Below is a small trained network, with its code and all its weights. Each question gives an input and a class and asks what happens when units are switched off, that is, made to give their printed mean instead of their output.

import numpy as np


def w(rows, s, z=0):
    codes = np.array(rows[::2]) - 128.0
    scale = np.full(codes.shape[1], s)
    scale[-1] = z or s
    return codes * scale


def f(y):
    return y / 2 * (1 + np.tanh(0.7978845608 * (y + 0.044715 * y**3)))


def log_softmax(a):
    a = a - a.max(-1, keepdims=True)
    return a - np.log(np.exp(a).sum(-1, keepdims=True))


def net(x, mask):
    res = np.array(x, float).reshape(1, 7) / 4 @ E
    y = f(res @ A[0][:, :-1].T + A[0][:, -1])
    res = res + np.where(mask, y, B[0][:, -1]) @ B[0][:, :-1]
    return log_softmax(res[-1] @ U[:, :-1].T + U[:, -1])


A, B = {}, {}
E = w([
[119,21,156,126,72,94,189,159,63],'x0',
[130,130,142,139,121,125,128,118,128],'x1',
[138,130,144,134,122,121,125,117,130],'x2',
[140,125,136,126,128,119,132,126,131],'x3',
[127,127,127,127,123,136,125,126,138],'x4',
[171,133,2,180,127,138,114,126,139],'x5',
[162,206,160,206,173,131,209,161,106],'x6',
],0.01)
A[0] = w([
[92,40,101,105,136,203,82,94,141,253],'neuron 1',
[100,32,103,50,89,62,10,56,169,41],'neuron 2',
[130,255,120,97,182,160,37,81,195,47],'neuron 3',
[219,134,32,169,100,123,120,48,91,43],'neuron 4',
[126,155,236,54,153,103,130,126,128,46],'neuron 5',
[37,123,221,65,141,159,172,139,176,67],'neuron 6',
[133,114,89,140,36,54,147,148,104,26],'neuron 7',
],0.0073,0.0066)
B[0] = w([
[211,185,127,144,180,41,126,94,139,254],'neuron 1',
[69,167,139,146,191,117,209,75,123,241],'neuron 2',
[102,73,144,81,14,42,209,193,147,221],'neuron 3',
[36,92,99,127,139,215,56,45,68,177],'neuron 4',
[82,147,71,124,168,171,82,142,133,169],'neuron 5',
[131,142,75,166,86,219,57,120,84,182],'neuron 6',
[21,125,88,81,94,142,118,254,108,141],'neuron 7',
],0.0087,0.0081)
U = w([
[159,145,149,100,121,113,107,122,108,255],'0',
[40,38,149,63,28,87,169,145,115,66],'1',
[160,129,155,104,137,132,102,99,115,235],'2',
[146,108,161,135,150,111,89,115,139,221],'3',
[109,179,152,172,201,136,183,89,145,38],'4',
[58,119,76,85,119,231,2,92,110,4],'5',
],0.0092,0.0074)

Each question gives the input, the list of numbers given to net, and the class t.
The units are the neurons (one row each of A and B). Each row of codes is followed by its name. A weight is (code - 128) times the scale printed after its matrix; where a second scale follows, it is the last column's (A, B and U).
mask holds one flag per neuron, in row order. A switched-off neuron (its flag False) gives its mean, the last column of its row in B, instead of its output. The means were averaged over made-up inputs and are rounded, as every weight is.
A unit's drop is (log p(t) with every unit on - log p(t) with that unit switched off) / (log p(t) with every unit on - log p(t) with every unit switched off).
The circuit of an input: a set's keep is (log p(t) with only the set's units on - log p(t) with every unit switched off) / (log p(t) with every unit on - log p(t) with every unit switched off). Starting from all 7 units, units are removed one at a time, each time the one whose removal leaves the highest keep (on an exact tie, the one counted first), for as long as the keep stays at least 0.8.
units of the circuit, in order: the units of the circuit, biggest drop first
top k neurons: the k neurons with the biggest drops, biggest first
drop when u is switched off: that unit's drop, to one decimal
input [-2,5,-5,-8,-5,-3,-7], class 4: units of the circuit, in order => [neuron 2; neuron 1]
input [4,7,6,7,3,-8,-4], class 5: units of the circuit, in order => [neuron 6; neuron 5]
input [4,-6,-6,8,2,-4,-3], class 0: units of the circuit, in order => [neuron 3; neuron 1]
input [-8,2,5,1,-5,-5,3], class 1: units of the circuit, in order => [neuron 3]
input [2,1,5,-5,-8,-8,-8], class 2: top 4 neurons => [neuron 1; neuron 2; neuron 4; neuron 6]
input [-4,2,-7,-6,6,-8,4], class 5: top 3 neurons => [neuron 6; neuron 5; neuron 1]
input [4,-6,5,1,-4,8,6], class 5: top 4 neurons => [neuron 4; neuron 1; neuron 3; neuron 2]
input [1,-1,2,3,-4,-8,1], class 5: units of the circuit, in order => [neuron 6; neuron 5]
input [-4,-3,6,-5,1,7,0], class 5: top 2 neurons => [neuron 4; neuron 2]
input [-7,6,4,5,1,-1,6], class 1: top 2 neurons => [neuron 3; neuron 1]
input [-5,2,0,1,1,-2,-6], class 4: top 2 neurons => [neuron 2; neuron 1]
input [7,1,-4,8,-6,-1,-8], class 4: top 3 neurons => [neuron 2; neuron 1; neuron 3]
input [-5,3,3,7,4,-7,3], class 5: units of the circuit, in order => [neuron 5; neuron 6]
input [6,-7,-2,2,-5,2,-6], class 0: units of the circuit, in order => [neuron 1]
input [7,2,-4,-5,7,-8,6], class 5: top 3 neurons => [neuron 6; neuron 5; neuron 3]
input [3,3,2,-5,-3,3,-4], class 4: units of the circuit, in order => [neuron 2; neuron 3; neuron 1]
input [6,-5,-6,-2,-2,-8,7], class 5: top 2 neurons => [neuron 6; neuron 5]
input [2,-7,-8,-2,0,-4,-5], class 3: top 2 neurons => [neuron 1; neuron 3]
input [-5,-8,-5,5,6,0,-8], class 0: drop when neuron 3 is switched off => 0.6
input [0,5,-2,-3,-1,-6,-4], class 5: drop when neuron 5 is switched off => 0.4
